[[111 130 142 137 125]
 [134 118 125 123 126]
 [136 102 115 123 116]
 [125 130 127 129 128]
 [116 132 134 133 127]
 [119 132 131 132 127]
 [130 126 129 127 128]
 [125 130 127 130 128]
 [123 130 128 130 128]]
|
[[125 137 142 130 111]
 [126 123 125 118 134]
 [116 123 115 102 136]
 [128 129 127 130 125]
 [127 133 134 132 116]
 [127 132 131 132 119]
 [128 127 129 126 130]
 [128 130 127 130 125]
 [128 130 128 130 123]]

[[145 137 128]
 [111 120 126]
 [121 111 119]
 [118 126 103]
 [143 124 146]
 [142 140 119]
 [119 115 137]
 [140 141 127]
 [107 124 123]]
|
[[128 137 145]
 [126 120 111]
 [119 111 121]
 [103 126 118]
 [146 124 143]
 [119 140 142]
 [137 115 119]
 [127 141 140]
 [123 124 107]]

[[119 147 151]
 [109 134 132]
 [146 134 135]
 [106 131 121]
 [132 115 151]
 [119 133 116]
 [141 132 131]
 [122 111 123]
 [137 138 129]
 [131 154 131]
 [141 136 127]
 [113 112 127]]
|
[[151 147 119]
 [132 134 109]
 [135 134 146]
 [121 131 106]
 [151 115 132]
 [116 133 119]
 [131 132 141]
 [123 111 122]
 [129 138 137]
 [131 154 131]
 [127 136 141]
 [127 112 113]]

[[103 150 126 140 153]
 [114 121 135 124 125]
 [129 113 118 130 114]
 [128 128 127 128 128]
 [109 134 117 137 132]
 [128 129 128 128 127]]
|
[[153 140 126 150 103]
 [125 124 135 121 114]
 [114 130 118 113 129]
 [128 128 127 128 128]
 [132 137 117 134 109]
 [127 128 128 129 128]]

[[129 138 152 132]
 [140 149 130 128]
 [130 129 142 149]
 [151 132 128 138]
 [135 128 133 152]
 [140 149 130 128]
 [151 132 128 138]]
|
[[132 152 138 129]
 [128 130 149 140]
 [149 142 129 130]
 [138 128 132 151]
 [152 133 128 135]
 [128 130 149 140]
 [138 128 132 151]]

[[129 126 132 124 136 120 136 122]
 [144 116 130 127 127 115 125 134]
 [131 110 151 114 129 111 145 139]
 [129 111 154 114 128 110 147 142]
 [123 119 141 122 122 119 144 137]
 [127 127 132 126 130 122 135 129]
 [121 118 138 121 133 118 138 124]
 [126 134 121 132 130 131 122 124]
 [124 118 141 123 120 119 142 137]
 [102 139 144 133 101 138 151 142]
 [131 124 125 135 124 125 128 129]
 [141 125 129 134 119 120 115 139]]
|
[[122 136 120 136 124 132 126 129]
 [134 125 115 127 127 130 116 144]
 [139 145 111 129 114 151 110 131]
 [142 147 110 128 114 154 111 129]
 [137 144 119 122 122 141 119 123]
 [129 135 122 130 126 132 127 127]
 [124 138 118 133 121 138 118 121]
 [124 122 131 130 132 121 134 126]
 [137 142 119 120 123 141 118 124]
 [142 151 138 101 133 144 139 102]
 [129 128 125 124 135 125 124 131]
 [139 115 120 119 134 129 125 141]]

[[126 128 153 146 129 130 130 128]
 [131 127 126 129 126 146 149 130]
 [127 125 131 146 149 130 132 128]
 [130 128 126 129 130 151 143 128]
 [125 128 151 148 130 130 130 128]
 [155 133 129 129 128 130 128 139]
 [131 127 126 129 126 138 155 133]
 [130 152 142 130 128 128 128 127]
 [154 132 129 128 128 130 129 139]
 [129 126 128 131 147 146 133 127]]
|
[[128 130 130 129 146 153 128 126]
 [130 149 146 126 129 126 127 131]
 [128 132 130 149 146 131 125 127]
 [128 143 151 130 129 126 128 130]
 [128 130 130 130 148 151 128 125]
 [139 128 130 128 129 129 133 155]
 [133 155 138 126 129 126 127 131]
 [127 128 128 128 130 142 152 130]
 [139 129 130 128 128 129 132 154]
 [127 133 146 147 131 128 126 129]]
